Rows, each followed by one of two labels for a hidden trait (new trait and labels in each part):
(in the rows, 128 means zero)
[120 145 112 122 126 130 128 116 114 133 111 113 119 150 129 136 159 125
 137 113 126 116 132 107 158 126 116 148 131 133 118 127 130 134 123 126
 128 125 135 129 141 130 123 127 144 138 122 137 139 128 128 128 127 127
 123 114 140 129 128 123 134 120 155 134 145 114 137 129 116 123 124 134
 116 128 125 127 137 122 128 125 128 112 130 107 129 129 127 132 157 119
 142 122 128 129 135 143 120 119 117 126 119 129 133 102 117 120 137 149
 153 127 129 135 128 126 133 116 132 135 127 153 128 128 127 129 124 130
 134 128 140 136 135 130 116 126 108 130 143 124 124 123 130 112 132 127
 130 120 150 125 126 125 122 145 128 126 125 128 122   1 148 164 154 127
 122 136 128 128 120 133 128 128 116 126 127 105 132 128 136 139 132 121
 121 148 109 120 124 143 128  98 111 143 126 129 128 123 143 117 127 128
 143 125 129 129 130 131 127 136  98 132 136 147 141 126 114 106 127 133
 140 123 141 146 128 124 135 141 100 132 121 138 134 129 132 113 124 129
 129 173 117 139] : V
[136 115 141 143 129 126 130 128 141 120 156 142 126 111 129 121 105 131
 134 129 132 135 123 152  98 112 140 112 126 123 140 128 126 122 132 127
 146 132 121 127 117 122 136 147 103 120 128 119 117 128 127 124 131 136
 131 141 121 128 130 136 123 135 106 122 117 128 118 127 139 132 127 123
 138 125 131 136 126 152 136 131 129 109 128 144 127 128 128 124  98 129
 118 128 132 127 122 116 134 128 140 129 136 127 125 107 117 133 119 111
 106 132 138 122 129 129 119 135 123 121 127 111 127 141 130 109 132 125
 128 127 118 123 130 124 138 130 127 128 117 130 132 133 128 145 123 128
 128 134 109 130 134 132 134 106 129 138 132 139 124   1 109  98 111 131
 135 121 127 119 135 123 132 130 140 128 129 149 126 127 121 110 123 134
 134 126 152 118 132 112 126 149 111 117 129 126 131 133 116 136 130 131
 110 131 112 127 128 126 132 124 150 124 120 114 115 129 142 147 129 125
 113 126 115 152 110 132 121 113 153 125 136 118 122 126 125 113 131 128
 128  97 138 122] : V
[126 145 140 147 126 130 134 120  97 136 167 112 131 152 134 133 126 130
 140 115 129 133 124  98 126 111 129 141 128 129 117 129 129 135 131 117
 105 134 108 130 141 119 131 121 102 136 138 127 141 139 127 133 129 123
 130 118 121 128 135 137 134 128 136 119 133 160 128 128 136 122 128 138
 128 129 130 143 153 123 129 128 127 176 128 103 131 135 126 129 161 120
 133 131 134 131 131 132 123 175 146 129 119 129 135 122 116 125 128 149
 127 128 137 128 129 125 139 126 132 126 134 147 137 109 130 108 122 128
 124 125 132 132 145 128 123 127 142 130 136 121 141 127 134 144 124 124
 131 122 149 128 100 124 123 107 131 140 124 127 131  29 141 173 134 132
 126 137 104 116 121 125 130 122 135 128 128  99 136 134 138 112 124 122
 133 141  96 118 131 145 110 129 111 129 129 129 128 123 139 118 131 130
 113 125 124 126 127 128 129 127 112 127 126 118 128 119 127 107 126 127
 144 101 143 113 132 128 136 141 138 133 129 139 113 130 130 112 126 137
 130 124 108 127] : V
[133 122 144 146 130 129 135 133 102 136 152 119 125 126 132 124 111 131
 138 112 128 131 122 113  98 114 143 116 125 123 112 130 128 130 132 119
 121 133  97 131 116 123 113 126 100 127 139 135 127 115 131 126 120 135
 128 140 123 130 131 138 129 135 107 117 117 160 120 128 140 124 116 131
 129 131 131 141 154 143 129 130 132 114 129 148 132 137 128 133  99 125
 118 131 127 120 136 117 131 185 141 132 127 127 118 136 115 128 118 141
 120 131 122 124 129 124 128 130 125 128 123 113 118 124 126 124 128 124
 120 137 141 126 142 134 136 131 128 125 115 130 142 134 121 155 128 125
 129 133 132 130 101 133 128 102 128 108 131 129 129   1 109 149 119 133
 133 118 123 144 135 122 132 116 140 129 129 115 129 139 134 110 124 137
 131 116  85 119 132 141 116 149 110 120 128 127 129 130 117 136 132 131
 109 132 111 131 116 128 128 131 134 132 115 114 141 118 113 127 127 130
 114 168 130 138 111 127 119 113 158 127 128 132 113 130 120 113 132 139
 137 103 112 134] : V
[123 136 113 113 126 126 121 125 154 128 115 138 133 137 126 129 141 124
 141 146 136 128 134 137 160 129 111 137 132 133 145 126 125 126 124 139
 127 121 161 125 141 139 142 108 151 126 115 119 118 143 126 131 134 120
 129 114 129 127 129 113 123 119 129 128 144  95 137 128 114 130 139 125
 129 128 125 117 102 120 128 128 125 139 127 102 124 120 127 125 159 133
 142 127 131 134 122 128 128  61 117 124 130 129 135 149 116 131 128 119
 136 129 138 132 127 132 111 129 132 137 134 145 128 132 130 122 132 132
 137 122 117 127 117 121 119 128 128 130 144 123 107 128 134  94 125 127
 129 122 119 125 155 127 123 158 125 129 125 125 127   1 151 105 126 123
 121 129 122 114 117 134 128 139 113 128 127 123 130 118 122 129 129 119
 132 138 167 118 124 119 130  98 111 137 130 126 127 125 139 119 124 126
 152 125 147 126 138 132 160 124 130 128 141 141 115 140 145 137 129 125
 147 100 129 129 150 124 136 144 127 131 115 126 140 126 135 113 123 117
 118 149 143 122] : N
[121 150 103 116 127 128 126 120 111 137 108 117 122 138 132 132 169 127
 120 110 124 120 133 113 130 143 113 147 132 133 114 124 130 134 122 125
 102 123 142 129 138  97 120  99 143 135 126 143 139 144 132 132 127 114
 121 118 145 127 123 132 128 118 161 132 150 117 138 127 111 125 124 129
 127 131 128 121 123  88 118 124 130  53 129 105 127 124 127 132 165 120
 144 122 124 130 141 142 126 113 127 126 120 130 134 120 117 119 136 148
 150 127 115 135 128 128 131 115 132 127 135 156 136 112 117 136 119 130
 133 131 138 138 127 129 118 128 111 130 134 128 122 122 126 107 134 127
 128 121 145 122 122 123 120 151 129 115 124 107 138   6 151 178 156 125
 119 138 137 141 117 133 126 126 109 124 126 100 129 130 135 145 133 122
 106 124  96 117 124 142 123  94 113 144 128 130 122 125 143 119 124 122
 151 125 147 129 125 130 125 144  87 129 126 147 143 130 115 115 127 131
 143 132 140 120 155 121 139 145  89 135 118 138 132 126 131 109 122 125
 122 132 117 141] : V
[124 125 109 108 128 129 126 123 144 134  83 133 133 114 129 131 157 129
 137 110 117 116 128 160 114 150 140 134 122 127 110 128 132 125 128 135
 147 124 129 131 112 122 112 145 152 128 128 147 126 123 132 124 119 125
 122 128 143 124 116 130 132 129 129 123 131 116 126 129 123 133 138 116
 126 127 126 112 115  95 113 130 133 128 129 156 130 124 130 127 102 126
 127 122 118 122 130 127 121 156 111 131 133 127 118 129 118 121 120 120
 121 130 107 135 128 128 127 116 127 124 121 121 119 140 120 122 132 132
 124 137 142 135 111 132 127 130 104 126 118 138 134 132 118 142 137 132
 123 134 134 128 148 132 128 128 127 125 132 110 135   1 115 115 156 123
 131 119 166 129 132 126 128 118 122 127 128 135 118 139 128 130 135 137
 106 133 125 121 128 129 151 128 111 129 125 130 122 132 127 133 128 123
 130 131 127 132 115 128  88 137 102 128 113 145 145 128 127 117 129 134
 126 173 119 131 147 127 119 128 126 128 138 125 140 127 121 111 131 125
 131 167 139 142] : N
[132 129 109 105 128 128 121 139 159 121  85 145 131 104 123 121 126 128
 126 147 133 126 132 164 144 147 119 111 123 128 141 124 125 122 124 139
 154 121 127 126 116 134 134 121 152 119 118 136 114 117 131 123 132 132
 126 136 136 124 116 118 123 129 122 138 122  98 129 127 118 136 141 114
 137 128 125 112  96 139 134 131 129 126 126 158 128 117 130 128  97 138
 126 125 120 128 129 124 132  72 115 125 139 127 123 109 116 131 132 106
 106 132 126 125 128 133 111 133 123 133 125 111 123 145 120 131 133 133
 133 128 119 124 109 120 132 130 117 126 122 139 112 127 121 101 129 133
 123 134 106 125 160 131 132 156 126 121 131 134 129   1 117  90 118 122
 127 123 166 142 132 133 126 138 120 128 127 151 117 119 120 148 134 130
 125 113 162 118 125 113 152 138 109 126 128 127 129 133 127 135 122 126
 144 129 134 130 126 133 145 132 142 122 117 138 116 140 143 131 128 126
 118 161 113 113 141 126 125 119 109 123 119 118 143 127 129 112 127 116
 126 128 146 129] : N

New part:
[178 114 137 115 198 132 135 108 118 138 148 123 110 136 171 137 113 104
 137 119 113 144 160 150 148 108  81 139  96 108 159 142 145 155 127 103
 149 136 179 144 142 121 149 130 124 108 146  85 130 145 104 127  87 139
 126 119 132 102 101 166 120 108  55 182 135  79 173 126 133 128 146 164
 142 140 139 184 210 145 152 104 127 138 138 100 104 102 143 151  92 115
 116 143 118  95 128 155 120 151 100 153  96 210 144 123  71 228  85 141
 125 141 131 109 114 147 120 135 137 123  63 150 101 141 123 135  94 205
 165 150 122 122 131 128 126 122 104  98 154 210 139  79 168 114 117 131
 109 121] : j769
[118 123 131 130 144 118 132 108 125 153 125 119 107 114 137 130 127 130
 134 134 137 108 137 122 122 124 114 126 122 135 139 129 117 128 128 113
 126 131 140 124 120 135 145 129 122 151 130 125 122 131 128 114 120 123
 135 128 128 128 126 138 133 140 136 144 136 124 127 125 121 127 123 136
 128 123 126 116 103 117 130 111 125 128 117 132 136 149 140 122 125 111
 131 113 146 130 128 131 143 132 123 141 131 127 142 136 121 136 136 134
 127 118 136 133 126 137 139 161 125 128 130 111 141 123 123 130 129 142
 131 137 133 132 150 119 125 120 127 133 118  98 122 130 106 124 133 137
 147 118] : j382
[116 127 130 125 131 123 130 132 130 126 125 123 126 136 121 129 133 138
 137 129 126 120 129 130 135 130 131 128 128 132 129 132 129 126 127 131
 131 130 128 124 128 127 119 135 125 136 128 121 130 131 129 125 127 129
 121 123 125 129 127 133 135 133 111 131 145 114 118 120 129 124 140 142
 130 127 129 128 116 137 125 125 126 133 127 133 131 133 129 122 120 122
 133 125 127 122 133 123 126 125 121 131 134 125 118 130 125 126 131 131
 127 123 129 131 119 131 130 116 130 123 129 127 130 126 125 129 127 144
 126 129 123 129 124 131 128 132 125 130 114 120 133 125 124 125 130 128
 135 124] : j382
[ 25 171 116 129  23 128 112 166 130  92  97 166 117  56  87  86 131 151
 163 149 134  86 121  74 141 149 140 106 129 167 109 114  80  67 143 126
 100 121  56 110 222 172 156  95 117 184 193 209  82 102 138 108 189  91
 101 155 125 137 184 172 137 169 255  35  48 210  95 118  84 121  97  10
 100  93 123 107 127  44 105 146 110 111 127 129 160 216  89 101 225 145
 143 115 199 213 133  79 143 103 204 105 146   1 150 134 228  48 198 116
 109 104 129 128 160  60 149 255 125 173 191  74 205 130 136 138 177  40
  85  80 139 144 116 129 112 139 150 171 136  31 112 165  66  79 148 144
 196 161] : j769
[169 127 140 107 193 134 131 119 116 115 179 132 102 126 166 122 105 101
 170 120 104 140 175 139 171 103  55 133  78 113 166 146 139 142 134  98
 149 138 176 146 187 139 165 120 119 122 177  86 117 153  91 121  90 132
 108 123 129  92 104 210 125 110 122 185 112  68 173 113 119 121 156 132
 141 133 141 209 255 139 153 103 122 139 148  74 101  96 132 149 105 115
 114 151 135 115 137 142 120 149 111 162  82 186 144 120  80 255  98 145
 116 136 131 107 112 124 118 177 159 141  43 140 121 153 127 145  87 213
 164 137 114 126 121 130 122 127  95  93 166 206 145  60 167  84 115 135
 122 130] : j769
[144 112 135 142 153 115 137  91 128 167 128 102 121 137 135 146 132 138
 113 131 152 113 121 125  99 119 134 129 128 131 127 124 132 144 122 126
 121 130 137 125  61 123 132 139 130 140  83 112 138 132 138 123 112 131
 151 124 128 141 120  94 133 134  53 155 159 119 117 135 136 132 124 175
 134 131 119  78  63 136 129 115 138 129 106 145 137 122 155 120  96 109
 126 108 120 110 123 142 148 137 114 137 143 143 127 138 105 109 136 129
 140 118 134 140 124 164 135  98 128 117 139 120 132 115 126 121 122 141
 126 152 136 130 162 115 133 113 129 133 100  83 117 149 103 151 132 132
 131 105] : j382
[ 80 141 123 133  93 123 125 130 127 136 107 138 110  88 123 113 129 137
 139 140 136  99 127 105 125 135 122 118 122 145 127 121  98 103 133 116
 116 126 104 119 166 146 153 113 119 159 155 164 108 119 135 113 150 111
 124 141 129 134 151 143 132 153 244  95  97 167 118 125 104 129 106  89
 117 115 126 105 119  83 123 124 118 119 118 139 145 185 120 115 164 127
 137 112 171 163 128 110 144 121 157 123 141  72 152 137 175  98 157 126
 123 115 134 133 141 106 146 207 113 145 156  99 159 122 127 133 156  98
 115 116 140 135 139 121 118 128 140 151 127  62 114 153  90 107 141 139
 163 135] : j382
[184 107 125 149 123 129 134  91 130 178 131 107 151 142 135 151 132 120
  61 125 161 145  95 132  67 124 170 132 156 120 109 110 144 156 119 138
 111 119 126 131  22 104 122 135 145 100  60 132 150 120 149 144 124 138
 177 134 133 153 118  27 112 115  27 129 149 185 127 163 152 147  92 154
 129 143 114  53  34 137 129 136 150 122 107 155 134 100 147 129  99 132
 118 111  96 108 107 143 143 134 112 115 156 161 130 131 115  41 123 114
 150 136 126 140 148 163 126  64 113 116 165 136 110 113 132 110 135 114
 123 157 151 122 165 111 141 105 145 133 116  96 104 182 119 188 126 119
  91 104] : j382
[135 136 133 107 155 137 125 152 124  91 138 141 124 135 138 118 117 114
 163 120  99 144 163 141 173 122  92 132 106 117 149 144 136 129 133 121
 147 134 150 139 195 130 134 125 123 115 168 107 123 140 103 125 115 132
 101 122 127 100 117 189 128 112 132 148 110  87 150 112 124 119 158 117
 134 129 140 203 224 148 139 123 120 136 153  94 109 104 118 143 128 131
 124 156 126 125 139 131 108 131 124 143  93 154 125 117 111 226 106 139
 115 137 125 112 113 112 116 137 145 134  75 145 116 148 128 141 105 181
 149 119 109 125  97 142 124 140 107 104 156 207 150  74 170 100 118 127
 123 143] : j382
[148 130 140 134 135 126 130 104 125 140 128 119 123 124 124 131 119 130
 134 132 149 116 135 111 118 109 115 126 112 135 131 127 129 136 133 122
 114 129 132 131 111 143 155 123 128 146 120 120 118 136 122 122 116 121
 133 135 127 127 129 131 133 132 153 143 121 129 123 130 125 128 127 133
 131 124 119 107 141 117 132 120 139 130 123 112 134 108 138 122 123 118
 113 121 135 133 127 130 148 140 128 140 124 115 130 130 117 134 149 127
 130 115 129 126 136 134 130 138 160 144 118 113 148 137 137 131 119 147
 123 134 131 135 146 114 130 114 119 124 125  98 120 133 107 116 129 136
 138 113] : j769
[ 68 146 120 132  64 124 123 155 137 111 113 137 137 121  92 116 143 152
 129 136 131 110 103 114 125 150 162 120 154 146 104 120 112  98 129 147
 117 122  87 113 135 134 105 128 127 147 126 170 123 110 147 126 166 118
 119 132 124 146 152 113 139 147 207  79 124 164  92 123 120 125 122 103
 115 117 123  99  41 108 106 148 126 120 123 153 147 169 112 112 166 141
 144 121 142 155 131 105 127 106 155 106 150  60 115 132 179  56 161 118
 125 118 125 136 137 105 136 132 114 131 185 113 149 117 128 125 158  63
  98 102 129 132 114 134 126 140 148 158 109  76 125 159 102 130 139 127
 152 140] : j382
[ 44 146 107 137  41 124 119 162 134 125 103 149 132  88 101 109 145 148
 117 143 131 103  93 106 113 164 170 116 160 152 105 113  93  84 129 138
 112 120  75 108 152 133 112 117 125 149 145 202 119  97 158 126 183 110
 125 142 129 153 168 107 127 158 255  50  99 203  99 131 109 131  90  69
 106 113 126  90  48  72 105 149 114 109 114 170 152 218 100 109 188 147
 154 109 166 180 124  95 130  98 179  94 162  28 143 137 210  10 167 116
 125 122 130 140 148  93 147 184  82 133 211  99 155 107 123 123 185  32
 104  99 146 131 117 133 118 139 165 179 119  50 108 179  86 135 147 130
 161 153] : j382
[174 132 153 113 192 133 130 108 119 109 144 127 112 135 143 123 104 109
 174 122 122 131 174 125 164  94  67 132  74 120 158 146 146 143 138 107
 135 139 162 145 173 155 174 119 122 134 153  85 113 154  88 121  88 128
 109 126 126  93 110 202 135 113 139 183 117  73 151 114 125 118 166 136
 142 126 131 184 252 148 150 107 132 142 148  64 114  65 140 139 109 112
 103 148 127 120 138 141 132 152 108 164  84 166 129 119  77 255 124 140
 117 123 127 109 117 122 116 154 193 151  44 133 136 161 138 145  78 211
 150 134 109 133 126 125 128 122  88  90 153 181 143  70 153  79 114 136
 131 118] : j382
[172 112 122 153 101 132 130 114 138 157 131 108 174 166 109 153 143 131
  55 122 158 146  78 135  68 133 200 133 179 120  93 107 151 151 117 163
 109 116 101 126  22  95  88 145 152  90  40 142 159 113 158 152 140 140
 171 130 129 163 127   4 117 114  26 107 161 166 107 162 162 144 103 157
 128 140 113  46  23 155 115 155 155 122 113 167 137  87 140 123 107 146
 121 117  76 112 110 137 132 123 117  96 162 144 100 126 128  12 128 107
 152 138 118 142 146 160 118   7 112 107 181 148 103 111 136 104 141  83
 113 140 141 121 147 119 147 116 151 137 103 104 112 190 123 199 124 110
  86 109] : j769
[ 76 155 122 130  67 132 118 150 128 107 112 155 124  85 106 103 126 135
 146 140 132 110 125  95 135 136 130 115 129 150 118 117  99  94 136 127
 108 122  85 120 186 153 149 104 122 157 166 180 100 113 131 119 164 104
 114 149 127 133 161 153 129 149 255  70  68 188 110 128 102 127 106  49
 111 107 124 116 133  75 117 137 120 116 130 123 145 172 103 114 188 146
 135 125 166 180 129 100 138 115 179 113 136  36 145 129 194  82 170 119
 118 117 127 126 153  93 138 208 129 160 162  99 168 134 136 134 154  76
 104  99 136 139 121 124 118 131 139 147 140  76 116 150  88  97 139 137
 163 148] : j382
[ 91 152 131 123  92 131 119 148 128  96 117 148 122 103 106 106 122 135
 164 136 126 113 136 100 149 129 118 119 114 143 126 127 111 102 139 128
 117 127 102 124 188 155 146 111 122 156 165 151 103 123 120 120 144 110
 108 140 125 122 148 176 137 141 255  98  89 148 113 119 107 120 127  72
 118 110 127 136 169  99 119 134 123 125 137  97 138 147 109 117 174 135
 127 132 160 166 134 106 133 120 163 126 120  57 132 126 161 128 159 125
 117 116 126 121 140  91 132 183 149 151 129 108 160 141 137 138 138 117
 111 102 124 137 112 129 122 135 124 135 140  97 128 121 108  88 133 135
 159 142] : j382
[174 107 147 148 169 112 142  69 128 183 132  88 126 149 128 154 127 140
 106 132 173 101 123 121  87 106 130 130 119 130 124 122 143 156 123 125
 112 131 144 126  22 128 145 140 133 147  63  96 137 139 135 121  93 132
 165 125 127 143 115  77 137 132  16 171 182 111 111 139 144 134 121 198
 138 133 111  57  52 144 129 109 149 133 100 138 143  96 172 117  78  99
 115 100 111 101 120 149 164 147  98 146 147 158 122 139  86 105 146 127
 145 109 134 140 126 178 134  77 154 121 132 116 135 118 131 118 111 156
 125 162 138 133 185 102 140  98 125 129  89  69 110 166  84 159 129 133
 127  82] : j382
[125 125 139 132 150 115 133 101 125 149 126 113 106 117 129 133 125 138
 143 136 148  98 139 115 126 117 110 124 106 138 137 131 122 129 130 116
 122 133 135 124 114 143 152 130 121 161 122 116 121 136 127 112 115 121
 131 128 126 128 127 139 139 142 134 157 145 115 118 120 114 124 130 151
 130 121 123 108 111 119 129 108 130 131 113 124 138 138 143 117 118 107
 125 111 144 130 130 131 152 137 116 147 130 119 137 138 118 140 155 133
 128 111 135 133 124 139 139 158 144 132 122 108 149 126 127 131 123 148
 127 138 131 136 154 115 126 117 124 133 110  81 121 128  97 120 133 139
 150 109] : j382
